Below are the code and all the weights of a small trained network. Each question names an input and a target symbol and asks about switching units off, where a switched-off unit gives its printed mean instead of its output.

import numpy as np


def w(rows, s, z=0):
    codes = np.array(rows[::2]) - 128.0
    scale = np.full(codes.shape[1], s)
    scale[-1] = z or s
    return codes * scale


def f(y):
    return np.maximum(y, 0)


def softmax(a):
    e = np.exp(a - a.max(-1, keepdims=True))
    return e / e.sum(-1, keepdims=True)


def log_softmax(a):
    a = a - a.max(-1, keepdims=True)
    return a - np.log(np.exp(a).sum(-1, keepdims=True))


def net(x, mask):
    ids = ['Παδηθλμξστφψω'.index(c) for c in x.split()]
    T = len(ids)
    res = E[ids] + P[:T]
    u = 0
    for l in range(2):
        r = res
        for j in range(2):
            rows = slice(2 * j, 2 * j + 2)
            q, k, v = (r @ M[l][rows].T for M in (Q, K, V))
            z = softmax(np.where(np.tri(T) > 0, q @ k.T / 2**0.5, -1e9)) @ v
            o = O[l][rows]
            res = res + np.where(mask[u + j], z, o[:, -1]) @ o[:, :-1]
        u += 2
        y = f(res @ A[l][:, :-1].T + A[l][:, -1])
        res = res + np.where(mask[u : u + 16], y, B[l][:, -1]) @ B[l][:, :-1]
        u += 16
    return log_softmax(res[-1] @ U[:, :-1].T + U[:, -1])


Q, K, V, O, A, B = {}, {}, {}, {}, {}, {}
E = w([
[124,171,112,94,152],'Π',
[79,158,97,129,145],'α',
[87,6,249,100,102],'δ',
[117,163,160,158,146],'η',
[120,154,158,156,137],'θ',
[125,167,165,145,141],'λ',
[188,93,73,216,119],'μ',
[57,151,189,76,208],'ξ',
[61,151,110,183,130],'σ',
[116,171,161,152,138],'τ',
[141,158,92,80,9],'φ',
[215,166,253,124,136],'ψ',
[67,143,116,181,130],'ω',
],0.005)
P = w([
[126,252,31,138,245],'0',
[91,220,172,250,116],'1',
[124,181,180,184,102],'2',
[140,149,181,144,91],'3',
[148,131,182,106,83],'4',
[148,119,177,91,74],'5',
[148,105,176,76,67],'6',
[135,89,167,54,57],'7',
[143,82,172,58,52],'8',
[126,73,167,27,45],'9',
],0.0021)
Q[0] = w([
[107,146,81,98,130],'0.h1',
[135,103,101,126,76],'0.h1',
[126,132,195,127,252],'0.h2',
[110,23,48,145,208],'0.h2',
],0.021)
K[0] = w([
[103,159,102,124,109],'0.h1',
[129,108,114,102,97],'0.h1',
[96,112,185,131,219],'0.h2',
[114,5,101,187,191],'0.h2',
],0.025)
V[0] = w([
[97,72,103,68,22],'0.h1',
[114,224,41,174,123],'0.h1',
[186,182,128,85,62],'0.h2',
[252,107,114,218,171],'0.h2',
],0.011)
O[0] = w([
[145,161,207,34,47,116],'0.h1',
[26,183,205,230,163,199],'0.h1',
[99,201,93,250,138,255],'0.h2',
[92,244,189,92,3,63],'0.h2',
],0.0061,0.0023)
A[0] = w([
[190,171,56,35,104,141],'0.n1',
[172,136,208,101,192,200],'0.n2',
[123,176,190,167,183,82],'0.n3',
[122,1,151,98,128,63],'0.n4',
[106,98,67,204,147,78],'0.n5',
[112,103,105,134,199,177],'0.n6',
[59,189,63,85,134,188],'0.n7',
[154,120,103,208,109,38],'0.n8',
[204,134,136,127,13,126],'0.n9',
[136,105,148,113,180,139],'0.n10',
[95,123,165,193,103,208],'0.n11',
[93,124,246,109,123,6],'0.n12',
[141,152,89,178,188,29],'0.n13',
[190,73,58,214,132,75],'0.n14',
[98,149,149,170,111,76],'0.n15',
[187,179,128,96,48,85],'0.n16',
],0.0093,0.0018)
B[0] = w([
[125,140,204,215,101,147],'0.n1',
[162,155,43,169,76,180],'0.n2',
[198,143,52,99,110,203],'0.n3',
[71,53,148,55,77,150],'0.n4',
[159,81,96,119,193,182],'0.n5',
[79,176,180,133,86,173],'0.n6',
[181,117,93,168,181,186],'0.n7',
[153,134,74,96,179,168],'0.n8',
[66,118,78,8,119,188],'0.n9',
[139,164,81,142,109,150],'0.n10',
[84,93,171,194,105,253],'0.n11',
[209,95,72,190,142,143],'0.n12',
[159,109,159,102,68,161],'0.n13',
[149,137,55,167,165,157],'0.n14',
[98,142,97,79,146,179],'0.n15',
[25,147,165,86,114,159],'0.n16',
],0.019,0.0032)
Q[1] = w([
[153,56,144,77,193],'1.h1',
[69,120,107,201,214],'1.h1',
[123,2,33,143,55],'1.h2',
[184,166,113,123,216],'1.h2',
],0.021)
K[1] = w([
[104,101,77,67,103],'1.h1',
[109,34,188,96,159],'1.h1',
[170,2,100,134,89],'1.h2',
[142,175,126,188,171],'1.h2',
],0.024)
V[1] = w([
[205,94,103,113,60],'1.h1',
[156,144,145,176,108],'1.h1',
[122,170,113,216,150],'1.h2',
[122,206,2,41,169],'1.h2',
],0.0099)
O[1] = w([
[30,98,155,97,174,181],'1.h1',
[106,136,170,116,83,184],'1.h1',
[71,48,50,180,87,157],'1.h2',
[226,2,162,108,71,253],'1.h2',
],0.0055,0.0031)
A[1] = w([
[109,109,122,170,57,195],'1.n1',
[164,239,98,93,123,130],'1.n2',
[30,206,100,164,163,87],'1.n3',
[166,121,133,202,132,255],'1.n4',
[123,135,242,9,114,59],'1.n5',
[198,163,36,155,115,167],'1.n6',
[2,75,143,47,62,198],'1.n7',
[133,87,212,175,126,232],'1.n8',
[24,137,219,21,72,161],'1.n9',
[48,63,231,141,67,113],'1.n10',
[213,170,180,198,98,156],'1.n11',
[104,172,180,220,183,50],'1.n12',
[75,119,71,83,248,94],'1.n13',
[134,80,130,101,120,126],'1.n14',
[109,181,215,195,145,160],'1.n15',
[226,165,54,206,180,83],'1.n16',
],0.0085,0.004)
B[1] = w([
[177,67,137,79,105,254],'1.n1',
[75,165,82,159,49,172],'1.n2',
[108,182,184,106,217,172],'1.n3',
[95,38,58,92,148,254],'1.n4',
[53,72,61,80,184,187],'1.n5',
[93,169,75,126,195,255],'1.n6',
[60,126,233,102,88,247],'1.n7',
[131,123,39,83,77,173],'1.n8',
[254,136,109,175,115,239],'1.n9',
[153,194,97,167,83,173],'1.n10',
[141,129,88,188,178,162],'1.n11',
[141,37,204,166,166,139],'1.n12',
[209,143,103,64,139,161],'1.n13',
[105,135,128,174,140,160],'1.n14',
[128,54,204,154,130,155],'1.n15',
[191,192,154,196,95,219],'1.n16',
],0.022,0.006)
U = w([
[191,111,59,143,144,217],'Π',
[2,77,121,32,139,211],'α',
[196,134,168,146,50,240],'δ',
[110,133,149,163,142,52],'η',
[100,132,151,167,144,91],'θ',
[115,141,142,165,139,43],'λ',
[156,169,122,68,141,38],'μ',
[88,182,126,140,135,108],'ξ',
[156,113,159,133,165,6],'σ',
[117,132,145,162,139,43],'τ',
[141,169,143,110,163,131],'φ',
[90,187,102,123,105,32],'ψ',
[163,109,160,131,162,4],'ω',
],0.0054,0.0035)

Each question gives the input, a string of symbols that net reads in full, and the target symbol t.
The units are the heads (2 rows each of Q, K, V and O) and the neurons (one row each of A and B). Each row of codes is followed by its name. A weight is (code - 128) times the scale printed after its matrix; where a second scale follows, it is the last column's (O, A, B and U).
mask holds one flag per unit, layer by layer, with each layer's heads first. A switched-off unit (its flag False) gives its mean, the last column of its rows in O or B, instead of its output. The means were averaged over made-up inputs and are rounded, as every weight is.
A unit's drop is (log p(t) with every unit on - log p(t) with that unit switched off) / (log p(t) with every unit on - log p(t) with every unit switched off).
The circuit of an input: a set's keep is (log p(t) with only the set's units on - log p(t) with every unit switched off) / (log p(t) with every unit on - log p(t) with every unit switched off). Starting from the 12 units with the biggest drops (on a tie, the unit counted first), units are removed one at a time, each time the one whose removal leaves the highest keep (on an exact tie, the one counted first), for as long as the keep stays at least 0.8.
circuit, biggest first: the units of the circuit, biggest drop first
k most important neurons of layer l: the k neurons of layer l with the biggest drops, biggest first
which heads matter: for each layer, one digit per head in row order, 1 if its drop is at least 0.15 and else 0, layers parted by /
input τ ξ τ ω φ μ η φ φ, target δ: circuit, biggest first	[0.h1, 0.n16, 1.n9, 1.n7]
input Π ψ α φ λ ξ μ θ ω θ, target α: which heads matter	10 / 01
input φ φ φ φ η φ ω α φ, target δ: circuit, biggest first	[1.n9, 0.h1, 1.n7, 0.n16]
input ψ μ ξ δ τ α, target α: circuit, biggest first	[1.n9]
input δ φ σ σ, target ω: which heads matter	11 / 11
input θ Π μ ξ, target Π: 4 most important neurons of layer 0	[0.n2, 0.n9, 0.n15, 0.n12]
input μ ξ ω ξ ω α φ ξ ξ ξ, target δ: which heads matter	01 / 00
input ξ μ φ σ ω ω, target α: which heads matter	11 / 01
input τ ψ σ ξ ω θ ξ φ ξ, target δ: which heads matter	11 / 10
input ξ θ δ, target δ: which heads matter	00 / 00
input ω ξ μ ω, target α: which heads matter	11 / 01
input ξ α ψ, target Π: circuit, biggest first	[1.n7, 0.n2]
input σ μ Π φ φ α θ η λ θ, target α: which heads matter	11 / 01
input μ ω θ μ, target α: circuit, biggest first	[0.h2, 1.n9, 1.n16]
input φ ξ φ φ τ ψ σ ω ξ, target α: 3 most important neurons of layer 0	[0.n4, 0.n9, 0.n2]
input φ φ τ, target Π: which heads matter	00 / 00
input ω μ φ φ δ ω φ φ ξ, target ψ: 2 most important neurons of layer 0	[0.n2, 0.n11]
input ξ ψ ξ φ ω ψ φ ψ, target δ: 2 most important neurons of layer 1	[1.n4, 1.n5]
input ξ ξ ξ μ σ φ η, target Π: 2 most important neurons of layer 0	[0.n9, 0.n2]
input φ φ θ δ ω Π α, target α: which heads matter	00 / 01
input θ μ θ φ φ η ξ ξ μ μ, target δ: which heads matter	11 / 00
input μ φ μ δ, target δ: 4 most important neurons of layer 0	[0.n4, 0.n3, 0.n7, 0.n9]
input η δ α μ μ μ φ, target φ: 2 most important neurons of layer 0	[0.n4, 0.n3]
input ξ μ φ φ λ φ ξ, target α: 4 most important neurons of layer 0	[0.n4, 0.n2, 0.n12, 0.n13]
input φ ω δ ξ ξ λ φ μ, target μ: which heads matter	10 / 11
input ξ φ Π ψ ψ, target α: 3 most important neurons of layer 0	[0.n2, 0.n6, 0.n13]
input ψ φ φ ψ ψ, target δ: 2 most important neurons of layer 0	[0.n16, 0.n9]
input σ φ ξ φ, target α: 3 most important neurons of layer 1	[1.n9, 1.n16, 1.n7]
input θ μ φ μ ψ ψ, target α: 2 most important neurons of layer 1	[1.n9, 1.n16]
input ω τ δ φ μ, target μ: 2 most important neurons of layer 0	[0.n4, 0.n9]
